(in the rows, 128 means zero)
Rows lie near named flat spaces through zero. A row that begins with a name and a colon came from that space; any other row is followed by the name of its block's space that it lies nearest.
czzq: [196 124 169 147 148 162 165 176 122 183 155 135 204 163  85  44  96 120
 141  83 109 171 162  83  82]
mdzm: [130 164 101 154 159 134 115 106 119 178  94 154  59 118 148 217 107 123
 129 141 187  79 127  73  77]
gffj: [169 178  95 104 138 129  84  86 187 125  94 131  59 105 147 152 113 155
 168 220 131  96 136  75 131]
gffj: [193 122 173 140 135 149 129 132 161 128 166 128 156  95 112  96 123 128
 135 125 123 177 147 110 143]
czzq: [169 148 171  91 145 112 137 110 143 138 126 147 136 107 137 128 148 149
 157 162 127 167 176 108 141]
czzq: [169 137 125 150 131 148 108 105 145 132 109 152 104 110 127 182 114 113
 145 124 178 115 117  89  75]
czzq: [115 138  89 156 137 162 132 147 127 162 132 106 118 152 111  99  80 123
 124 127 108  96 120  94 106]
ljqc: [140 136 114 115 124  76 101 154 125 122  90 151 109 169 152 135 169 138
 111 135 146  91 103 155 122]
gffj: [117 111 147 160 142 115 143 169  92 156 154 131 145 139 129 121 137 121
  80  75 137 135 120 154 141]
mdzm: [163 137 158 135 145 120 123 118 135 141 134 149 115  98 140 164 141 130
 125 129 160 145 142 115 130]
gffj: [ 90 126 125 117 123 130 148 105 111 126 102 140 115 128 135 183 141 110
 145 130 153 113 138 121  86]
gffj: [214 153 167 180 176 139 106 139 166 179 171 140  87  67 140 151 117 136
  98 140 164 147 144  82 157]
gffj: [137 136 127 146 142 127 120 131 130 145 134 131 106 116 136 144 124 130
 113 129 142 120 125 119 136]
czzq: [ 43 122  69 133 114 129 122 131 114 112 129  88 100 142 133 117 112 131
 103 140  91  84  97 160 166]
mdzm: [180 129 157  92 114 125 131 123 167 103 110 143 153 136 120 105 156 126
 172 159 124 149 151 112  97]
czzq: [159 155 128 125 143 124 108 100 153 138 106 148  80 102 147 183 133 133
 145 167 163 113 138  92 111]
ljqc: [124  93 137 129  98 167 158 154 152  99 154  96 184 147  90  51 124 102
 144 119  81 148 132 132 110]
gffj: [ 96 125  83  81  82 152 115  75 153  60  96 106 137 134 111 112 106 130
 189 168  91 119 116 129 114]
mdzm: [105 164  69 157 151 146 114 112 118 176  90 134  56 137 140 193  86 123
 130 146 164  57 115  72  75]
ljqc: [109 124 114 127 116 142 123 106 135 107 128 117 119 113 126 141 117 124
 137 136 125 124 120 130 132]
ljqc: [131 138 113 124 129  93  98 118 107 124  99 153 109 138 148 166 137 142
 116 115 159 110 102 148 131]
gffj: [126 114 153 123 128 116 151 151 109 135 133 136 160 147 124 111 149 122
 121 103 126 144 139 144 120]
ljqc: [142 108 128 116 104  99 130 187 140 107 107 132 157 194 124  71 177 115
 119 124 112 105 109 160 100]
mdzm: [119 144 121 130 142 118 133 112 105 155  87 161  95 136 145 205 137 116
 137 125 182  97 133 102  68]
ljqc: [185 171  94 108 139  62  42 118 130 122  92 156  93 143 161 126 122 192
 112 148 138 107  85 153 190]
mdzm: [ 53 115 113 149 135 121 147 137  71 147 141 117 122 133 136 153 121 122
  86  86 131 115 115 161 149]
ljqc: [136 114 115 134 109 125  94  90  77  99 121 149 174 128 113 144  83 141
 128  45 152 157  80 165 132]
mdzm: [194 120  84 163 100 129  31 127 157  71 151 111 141 120 113  66  74 160
  97  93 110 133  36 173 202]
mdzm: [156  93 122 136  89  94  69 130 107  59 133 140 178 140 122 101 128 144
  95  51 136 153  49 216 175]
ljqc: [103 119 112 132 114 132 115  93 103 106 117 136 127 115 128 173 112 124
 131  98 152 127 103 144 121]
czzq: [ 94 164  87  94 133 165 132  68 140 133 119  99 105 106 120 123  67 153
 182 190  84 126 159  78 142]
czzq: [160 147 151 100 140 145 143 101 139 142 130 133 150 113 116 110 107 143
 172 151 112 166 172  88 122]
[147 140 127 126 136 128 116 122 135 134 136 126 127 119 128 113 112 145
 130 136 118 138 130 121 151]
ljqc
[155 140 148 131 150 128 136 143 130 159 144 130 136 125 126 105 122 139
 125 132 119 146 151 110 140]
ljqc
[135 106 141  93  94  77 118 114  85  84  60 189 166 174 137 185 181 113
 148  72 190 125  98 174  54]
mdzm
[191 144 138 160 152 152 130 151 142 178 126 145 127 140 114 122 105 117
 135 119 153 120 139  69  71]
czzq
[ 17 110  81 149 115 132 143 110  67 125 106 123  97 137 138 209 120 100
 104  87 159  78  94 155  97]
gffj
[ 91 112  98 138 110  92 104 119  61 112  84 162 131 163 140 193 133 121
 103  54 183  96  69 178  94]
mdzm
[129 114 139 104 108 110 132 127 117 102 106 146 157 151 126 129 155 122
 142 111 137 136 123 151 103]
mdzm
[ 92 138  64 118 106 140  95  93 141  93 106 104  96 128 128 133  94 139
 144 159 108  90  94 131 141]
gffj
[ 49 106  63  79  75 106 123 139  96  69  95  97 177 210 112  46 121 143
 138 117  55 101  85 197 145]
gffj
[ 87 104 143 180 133 174 153  91 106 135 151 132 105  65 126 234 113  81
 116  83 190 134 127 111  89]
gffj
[125  71 156 129  73 118 106  82 111  32 119 158 167  95 126 201 164  96
 130  54 190 164  76 200 108]
czzq
[ 72  98 118 130 100 114 144 133  99 101  92 145 124 156 136 188 171  88
 120  96 169  92 102 161  66]
ljqc
[145 126 155 115 133 122 143 138 125 135 138 132 157 132 123 101 137 134
 134 124 115 156 149 130 136]
czzq
[159 117 201 130 147 126 173 142 119 158 141 159 156 114 128 154 167 105
 132 105 164 169 175 111  89]
gffj
[125 140 130 121 139 121 140 150 160 143 125 118  93 131 142 122 159 124
 126 183 116 103 151 110 129]
ljqc
[110 119 152  97 129 123 166 153 109 136 157 106 190 151 111  40 127 146
 131 121  62 173 162 149 171]
czzq
[149 116 166  89 105 128 124  60 131  73 119 153 160  82 125 172 140 129
 176 120 153 186 141 140 123]
czzq
[ 77  96  91 156  98 138 116 132 108  93 129 111 129 139 121 140 118 106
 101  85 134 100  74 169 123]
czzq
[ 95 142 168 147 175 145 189 126 111 200 145 136  88  89 145 202 144 104
 121 143 163 130 194  76  99]
ljqc
[ 99 141 134 116 143 112 152 114 106 154  90 157  93 131 151 209 160 113
 139 141 174 101 152 107  75]
gffj

Each name stands for a flat space through zero: a line, a plane or more. A row that begins with a name and a colon came from that space; any other row is followed by the name of the space it lies nearest, among the names in its block.
tdfc: [ 68  87  93  98 112 146  98 110 194 153 172 103 155 132 135  67  44 131
  11 154 246 127 122  92 125]
tdfc: [166 159 158 145 176 111 139 138 121 125 129 143 131  91 120 167 193 122
 161 117 110 142 154 130  98]
tccn: [117 139  84 126 140 136  71 129 111  96 112 134 112 162 109 131 118 136
 165 139 103 135  95 128 173]
zhfp: [173 145  97 161 137 131 146 122 109 119 141  78 140 103 148 164 131 117
 132  68 141 122 152 123 122]
pjgb: [131 114  29 118  63 102  92  60  90 124 112 159 173 129 130 143 103 182
 128 123 209 100 101 153 172]
ffcj: [191 157 117 149 156  65 126 159 144 165 126 134 137 165 119 139 246 137
 141 187 114 121 107 186  54]
pfgl: [155  98 188 113 128 101 120 163 166  88  99 170 162 130 106 129 138 142
 127 157 104 123 138 159 142]
tdfc: [132 112 159 120 140 134 144 143 146 138 139 136 140 130 134 124 136 143
 104 130 120 124 122 137 110]
pjgb: [128 130 164 134 122 132 165 143 129 143 128 115 109 128 138 120 136 107
 130 125  98 128 141 127 107]
pfgl: [168 111 135 135 110 115 130 160 132  99 103 119 141 165 128 134 133 137
 142 128  80 109 114 168 145]
zhfp: [118 178  59 149 160 118  67 122 125 117 132  92  97 134 107 127 134  85
 154 145 156 155 135  94 134]
ffcj: [109 108 145 114  56 102 198 107 122 216 129 150 123 152 155  90 157 146
  95 173 142  99 107 166  67]
pjgb: [ 68 120  84 110  94 165 134  68  90 158 147 134 116 114 147 116  74 147
 113 101 173 124 110  97 150]
tdfc: [151 116 142 148  17  79 215 113 124 171 103  94 131 118 158 104 120  86
 108 134 159  96 180 153  89]
tccn: [ 54 123 130  93  49 136 144  48  49 140  86 221 102  98 123 127  94 154
 192 131 126 126 121 116 184]
pfgl: [155 153 137 143 191 132 129 141 129 135 152 122 130 110 129 157 178 131
 135 111 118 141 131 124  95]
pfgl: [ 80  88 144 108 109 198 196 103 116 186 179 106 125 124 180 107  72 161
  58  73 138 109 100 109 110]
tdfc: [113 134 101 117 138 118 105 116 127 156 136 154 127 149 121 119 158 153
 125 164 144 129  93 139 112]
zhfp: [ 92 118  89 127  64 114 103 141 154 129 107  82  97 191 121  63  71  82
 108 183 139 122 119 124 148]
pfgl: [112 107 121 124  95 147 157 124 126 154 140 103 123 150 152 106  98 134
  96 117 129 111 111 132 123]
pjgb: [ 81 175  76 122 230 168  58 108 117 142 176 136  97 121 111 139 152 139
 139 129 150 169  92  76 122]
tccn: [ 84 148  73 122 172 141  66 142 156 155 158 101  93 186 114  86 132 117
 103 183 143 147  79 108 111]
ffcj: [123  91 155 121 122 144 161 165 181 163 159  84 135 166 152  84 108 127
  47 141 130 112 112 139  87]
pfgl: [110 117 160 114 127 106 113 154 181 132 123 138 127 140 108  89 126 105
  98 188 145 138 140 125 111]
ffcj: [142  96  98 126 111 138 100 146 148  90 124  97 153 163 131 120  77 142
 100 115 131 111 108 142 169]
tdfc: [105 134  77 126 101 134  96 111  99 116 110 126 107 160 121 119 102 129
 158 136 118 126 101 127 169]
pfgl: [150 121 104 143 112 150 129 150 101 101 113  89 113 179 141 136 108 134
 156  96  58 111  95 151 164]
ffcj: [126  93  87 122  58 124 144 118 123 152 123 108 141 180 151 100  96 154
  93 136 141  92  89 163 134]
zhfp: [184 121 165 114 199 129 112 136  99  93 120 222 177 112 113 204 211 224
 181 103  65 123  85 179 142]
ffcj: [114 123  60 136  90 171 100 120  70  84 104  90  97 184 137 133  60 135
 178  82  66 114  82 129 215]
pjgb: [175 141 142 143 193  98  80 198 191  94 128 104 138 159  99 125 174 105
 121 172 106 143 131 144 106]
ffcj: [127 159 125 148 176 163 120 158 108 118 136  88  78 156 129 137 141 104
 169 107  51 145 110 112 132]
zhfp: [ 92 102 138 105  68 135 120 130 109 105  84 158 105 174 118 100  84 135
 161 154  72 117  99 145 186]
pjgb: [136 114 123 120 106 114 129 118 126 128 119 149 149 129 128 131 129 150
 123 134 141 116 121 147 134]
tccn: [167 126 111 140 167 126  80 176 158  79 124  96 141 167 113 135 130 127
 128 130  98 129 111 144 149]
tccn: [139 137 105 145 137 129 100 151 147  95 125  78 120 141 121 122 100  91
 126 122 128 136 144 112 147]
zhfp: [205 106  97 145 112 104 120 157 131  95 110 105 172 173 136 153 144 163
 128 112 102  94 100 191 143]
pjgb: [124 131 197 124 170 146 150 156 139 127 135 142 112 113 124 132 149 119
 137 124  79 144 139 117 110]
ffcj: [146 112  90 137 112 139 119 157 130 122 127  80 123 200 141 113 112 138
 117 126  89 107  82 158 141]
tccn: [133 103 137 127 123 125 143 157 178 154 151  91 141 157 142  94 119 123
  60 149 149 116 121 139  91]
tdfc: [157 153 160 143 217 157 101 162 121  67 130 126 121 102 111 177 148 121
 178  81  63 155 142 107 154]
pjgb: [169 155 110 163 110 100 143 146 120 125 111  79 111 141 132 134 151  84
 155 126 108 124 152 140 112]
zhfp: [ 37 140 141 111 117 172 128 104 111 140 132 128  65 115 124  90  66  85
 141 132 122 155 140  63 154]
pfgl: [133 135 160 128 186 143 145 135 143 152 164 133 136  99 135 142 162 138
 104 114 135 140 133 115  85]
tdfc: [137 144  92 142  83  92 140 121 113 164 113 113 110 163 133 111 158 114
 142 164 130 115 117 154 102]
tccn: [152  89 137 126  43 121 189 105  97 130 105 134 158 122 158 138  99 156
 123  90 125  88 134 165 146]
pfgl: [105 135 141 114 130 108 108 109 141 124 120 168 134  92 106 123 129 119
 130 157 171 145 154 109 131]
ffcj: [159 122 114 123 118  74 109 108 152 125 120 166 184  95 113 142 156 149
 107 155 207 122 150 148 114]
zhfp: [103  97 139 111  91 127 130 146 159 138 122 120 124 170 129  81  94 124
  91 166 126 117 111 139 130]
pjgb: [106 135 137 121 173 159 102 128 128 105 141 137 120 108 118 138 112 128
 136 109 122 149 130  96 150]
tdfc: [134 111 156 129 177 158 119 176 177 110 156  87 134 143 131 116 107 119
  82 116 112 135 125 115 121]
tccn: [142 121 124 133 112 126 126 133 123 103 114 120 135 131 128 135 111 126
 138 114 117 121 134 135 151]
zhfp: [127 159 136 134 146 112 137 102 113 144 132 152 124  76 122 149 164 115
 149 126 157 145 162 108 103]
tccn: [152  92 138 132  63 121 203 117 127 169 137 104 157 128 169 120 116 146
  77 102 151  90 133 160  96]
[127 102 135 128 130 144 132 173 176 137 147  74 125 180 140  89 101 117
  70 142 114 118 107 136 111]
tdfc
[150 155 121 148 145 115 124 133 122 119 124 111 119 114 122 145 151 103
 153 121 124 138 151 121 119]
tdfc
[ 62  95 101 100  64 138 111 119 145 147 121 122 108 184 129  61  59 125
  89 177 149 117  94 124 153]
tccn
[125  97 214  99 202 144  98 186 199  88 138 166 153 126 101 119 129 146
  94 154  98 147 125 125 133]
pjgb
[ 82 108 112 106  32 118 173  54  85 178 115 171 131 104 148 111  97 150
 121 132 183 106 130 131 133]
ffcj
[147 128  92 148  91 109 101 178 142 103  94  68  98 220 120  94 113  91
 146 166  70 115 102 159 150]
pfgl
[125 114 112 123 132 132 118 170 151 158 138 104 110 219 134  90 148 145
 103 175  82 114  60 165 104]
tdfc
[ 76 117 121  96 156 154 112 105 134 168 162 168 129 132 129 110 130 171
  93 149 159 135  85 115 113]
pjgb
[120  97 137 125  57 122 161 133 138 136 111 105 127 153 143  94  84 113
 102 137 127 106 133 142 135]
zhfp
[165 144 122 138 138 101  97 132 112  79  94 154 141 118 104 163 154 131
 184 128 106 133 140 144 159]
pfgl
[134 135 153 119 149  86 131  96 164 149 146 175 176  41 115 141 161 128
  88 148 238 143 187 108  81]
ffcj
[158 120 161 129 190 121 140 172 186 164 170 117 152 142 135 121 186 145
  66 152 135 128 113 148  54]
tccn
[132 168 150 131 177 112 135  96 108 147 140 179 132  53 116 168 193 130
 159 123 159 153 163 106  92]
zhfp
[138 144 114 135 148 141 102 125  95  85 111 137 120 122 116 160 126 133
 182  99  91 136 124 123 172]
pfgl
[114 102 145  97  91 128 104 110  90  78  75 213 139 136 106 144 108 176
 189 134  79 118 101 155 206]
tccn
[139 121 142 134  94 124 186 105 110 159 134 125 139  99 154 137 132 132
 115 100 147 112 149 134 102]
tccn
[140 189  61 169 158 135 125 103  89 147 153  68  96 104 140 156 150  89
 156  87 152 144 148  93 105]
tccn
[127  92 162 137  70 131 164 176 182 117 119  47 118 160 144  72  52  65
  71 134 119 114 163 123 129]
pjgb
[129 127 157 127 181 156 113 135 148  87 146 123 145  75 121 150  99 119
 115  85 144 149 164  88 148]
tdfc
[ 99 122 162 119 124 147 157 125 129 149 138 131 111 115 137 113 115 118
 116 125 122 133 137 111 116]
ffcj
[107  96 146 119  37 117 166 125 129 137  98 120 118 152 139  87  78 109
 115 147 120 106 137 142 143]
zhfp
[140 132 135 134 144 111 138 138 163 155 150 109 140 117 132 117 150 114
  86 145 169 131 146 125  80]
tdfc
[137 148 120 141 134 112 127 113 132 124 132 117 134  85 124 140 130 100
 127 118 173 140 171 105 118]
tdfc
[129 122 123 135  80 129 150 118 103 118 107 113 119 130 138 128  98 115
 147 107 112 116 139 131 152]
zhfp
[146 145 106 154  93 109 140 132 118 123 110  83 110 137 133 124 120  85
 147 124 124 124 153 128 129]
tdfc
[151 130 147 147 162 156 121 178 139  82 126  77 111 149 128 135 108 100
 142  96  62 135 133 120 151]
tdfc

Rows lie near named flat spaces through zero. A row that begins with a name and a colon came from that space; any other row is followed by the name of its block's space that it lies nearest.
zl_bf: [122  97  97 138 167 132 111 120 116  90  64 162 115 122 142  97 135 141
 137 144  89 107 120  38 135]
qs_bs: [139 156 135 118 116 146 152 151  99 148 112 145 155 143 141 118 127 112
 134 171 103 139 158 100 129]
ml_gg: [108 105 121 113 123 147 115 154 151 102 136 189 148 126 130 122 123 123
 106 155  89 129 122 116 107]
hn_ls: [117 136 105 129 117 108 138 121 143 157 151 130 148 117 115 132 103 111
 128 136 176 109 111 122 146]
zl_bf: [123 143  88 151 161 116 140 114 110 133  89 160 164 111 142 116 105 109
 162 174 150  85 120   5 162]
ml_gg: [108 115 187 143 135 153 109 170 170  66 177 175 131 116 141 179 155 132
 132 139  85 144 118 181  93]
hn_ls: [173 118 108 147 111 158 140 102  94 154  66 149 104 201 146 108 156 135
 111  90 124 155 156 117  95]
hn_ls: [141 161 169  67 143 151  97 132 103  90 152  91 174 101 133 119 109 138
 112 128  64 154 176 139 101]
ml_gg: [144 127 107 138 152 103 129  90  95 140  78  66  88 125 125 102 133 147
 146  99 148 115 127  95 160]
ml_gg: [104 119 125 109  89 121 132 150 170 149 187 146 142 123 105 140 110 113
  99 134 150 132 108 191 122]
hn_ls: [146  96  61 143  70 128 162 108 127 209  87 159  93 203 114  94 134 119
  90  99 179 137 118 142 122]
zl_bf: [110  95 116 115 133 109 107 120 150 112 134 104  95 108 108 115 126 146
 112 102 128 122 103 157 135]
ml_gg: [ 95 101 159 102 103 140 108 172 182  95 194 160 129 113 114 150 131 130
  95 134  92 147 111 215  99]
qs_bs: [120 129 165 121 115 140 135 166 132 117 144 129 116 128 130 139 147 130
 129 148  91 148 136 173 122]
qs_bs: [130 125 107 129 129 124 128 114 127 137 119 134 134 131 126 119 118 125
 124 124 143 119 124 106 131]
qs_bs: [116 131 115 100 197 123  79 103 118  58 113 121 172  64 136 106  92 140
 139 142  90  95 131  25 136]
zl_bf: [151 160 145 150 125 156 152 140 103 138 113 165 159 157 155 145 140 110
 148 157 120 138 157  95 114]
ml_gg: [148 140 108 127 135 105 138  93  93 160  93  63 103 131 121 103 124 137
 139 102 158 122 136 112 156]
qs_bs: [121 144 113 123 118 133 154 153 114 151 113 162 158 131 134 114 117 105
 137 188 118 119 137  77 145]
zl_bf: [170 179 147 110 171 135  99  74  83 106 125  65 173 110 143 130 106 139
 141  86 131 132 172  91 113]
hn_ls: [110 126 165 108 130 118 130 163 123 112 134  81  92 101 120 123 145 143
 139 149  84 139 130 171 151]
qs_bs: [138 115 120 134 167 113  85  71 137  93 131  87 117 106 123 134 119 153
 127  57 157 114 114 125 119]
ml_gg: [138 137 126 103 120 138 128 128 109 137 118 120 139 136 128 108 121 128
 114 131 107 141 150 125 121]
zl_bf: [107 118 100 151 142  98 132 117 147 134 130 132 124 104 119 133 115 121
 146 137 173  92  92  94 160]
zl_bf: [107  95  97 112 119 132 133 155 130 127  93 168 114 132 124  89 129 128
 111 168  86 123 119  94 137]
hn_ls: [147 172 154  41 111 141 116 131  90 139 155  59 171 113 116  96  96 131
  94 127  81 164 186 167 114]
qs_bs: [125 119  85 115  90 136 155 145 123 175 105 176 142 160 123  95 116 107
 104 164 128 129 132 101 131]
qs_bs: [132 144 153 138  90 141 167 167 120 164 135 141 120 158 133 141 150 113
 134 158 122 151 142 170 129]
zl_bf: [ 99 129 102  71  56 126 167 186 135 195 151 151 149 137 100  89 101  98
  87 198 112 141 133 162 146]
hn_ls: [149  99  88 128  93 146 136 112 124 163  92 162 109 188 126  99 137 130
  88  98 133 147 134 137 100]
hn_ls: [131 149 128 127 137 125 125 117 127 129 144 125 160 114 130 138 110 119
 136 131 147 118 132 109 130]
[158 189 128 101 131 131 129  96  96 155 151  95 201 120 131 129  86 109
 129 122 160 129 167 100 123]
hn_ls
[110  98 115 113 109 129 124 146 149 127 132 149 112 132 116 114 130 131
 102 133 110 133 114 153 122]
qs_bs
[ 99  79  86 114 101 125 117 137 175 132 144 180 122 134 107 112 115 124
  84 126 134 121  94 148 116]
hn_ls
[ 90 105 140 116  96 136 121 171 192 114 200 189 150 117 114 157 119 113
  98 150 122 133 101 192 104]
ml_gg
[162 156 138 168 134 128 159 111  85 158  85  98 105 158 146 136 154 128
 165 119 153 132 147 108 143]
hn_ls
[106 149  85 127 146  71 131  93 142 159 159  85 160  71 102 128  72 110
 149 134 219  73  92  83 185]
zl_bf
[146 111 124 143  96 127 133 106 140 159 135 111  88 169 117 137 146 137
 106  66 168 149 121 203 108]
qs_bs
[148 157 140 146 142 127 135 109 108 135 125 106 140 130 139 144 129 125
 152 118 152 125 141 112 132]
qs_bs
[ 91 147 156 107 155 106 109 148 155  90 189 107 165  54 117 152  99 122
 147 163 124 104 111 128 152]
hn_ls
[114 110 129 106 124 101 106 112 154 124 165  73 101 102  99 128 117 145
 108  83 150 127 106 195 134]
zl_bf
[122 108  60 115 131 126 129 115 118 144  78 171 147 135 126  77 102 118
 111 155 125 103 122  35 140]
ml_gg
[141 119 114 144 117 121 129 101 135 149 129 116 108 149 121 133 132 132
 119  84 169 130 118 156 121]
qs_bs
[105 107 112  84 100 112 124 142 146 145 149 106 113 114  98 100 111 132
  93 129 120 133 116 176 138]
zl_bf
[109 102  91  53  85 115 119 134 140 160 144 101 121 123  88  72  95 133
  64 121 112 141 126 179 130]
ml_gg
[130 141 129 105 147 140 117 131 108 106 113 133 158 113 138 111 115 128
 129 152  89 126 149  80 125]
qs_bs
[112 123  76 145  97 114 169 142 137 187 114 179 140 146 120 114 112  96
 129 176 173 103 105  84 158]
qs_bs
[152 149 129 123  65 157 180 161  99 198 110 158 134 194 135 115 144 104
 112 160 119 165 165 155 115]
qs_bs
[173 182 125 178 147 127 155  83  85 164 103 113 158 151 153 152 126 111
 174 115 195 115 150  65 138]
hn_ls
